-.24	-.46	.02	.24	-.27	-.20	-.47	.58	.06	-.79	.31	.08	-.15	-.14	.50	-.55	.14	.26	.28	-.04	.65	-.60	-.25	.23	.11	.05	-.26  banu
-.12	.39	.39	-.18	.40	.26	-.13	-.19	.25	-.04	-.12	.62	-.01	-.21	-.30	.30	-.27	.44	-.24	-.65	-.45	.06	-.20	.06	.07	.40	.48  Divir
-.06	.09	.09	.02	.10	.17	-.03	-.07	.09	.03	-.11	.23	-.06	-.02	-.08	.13	-.08	.01	.01	-.06	-.05	-.05	.00	.00	.06	.13	.14  nug
has: .23	-.05	-.02
no
has: .11	.05	-.26
yes
has: -.14	-.15
no

.46	.21	.13	.16	.00	-.03	-.60	.41	.17	.42	.23  rugo
-.07	-.53	.05	-.03	-.26	.05	-.18	.23	.52	.00	-.43  Rikup
.19	-.34	.08	.25	-.33	.28	-.67	.06	.22	-.24	-.23  Divir
-.32	-.58	.04	-.07	-.13	.00	-.30	.10	.40	.26	-.17  lel
.46	.22	.13	.16	.00	-.03	-.60	.41	.17	.42	.23  Zav
-.21	.54	-.13	.47	-.25	.17	.36	-.07	.14	-.24	-.14  sipon
-.19	-.18	.18	-.31	-.06	.35	-.48	.40	.02	-.07	.17  banu
-.29	-.47	-.44	-.40	-.31	.15	-.20	.29	.17	.06	.37  kenu
.07	.19	-.35	-.05	.33	-.05	.15	-.55	.02	-.10	.01  gekif
.65	-.18	.18	-.31	-.06	.35	-.48	.40	.02	-.07	.17  mefe
has: -.48	.40	.02	-.07
yes
has: .46	.21	.13	.16
yes
has: .18	-.18
no
has: .21	.13	.16	.00	-.03
yes
has: .28	-.67	.06	.22	-.24
yes
has: .65	-.18	.19	-.31	-.06
no

-.59	.73	.53	-.63	.64	.78	-.57	.28	-.25 : kenu
-.59	.73	.53	-.63	.64	.78	-.57	.28	.65 : lel
-.60	-.18	-.04	-.58	-.33	-.52	.53	.38	-.70 : sipon
-.59	.73	.53	.05	.64	.78	-.57	.28	.65 : mefe
has: -.58	-.34
no
has: .73	.54	.05	.64
no
has: -.04	-.18
no
has: .78	.64	-.63	.53	.73
no
has: -.63	.64
yes

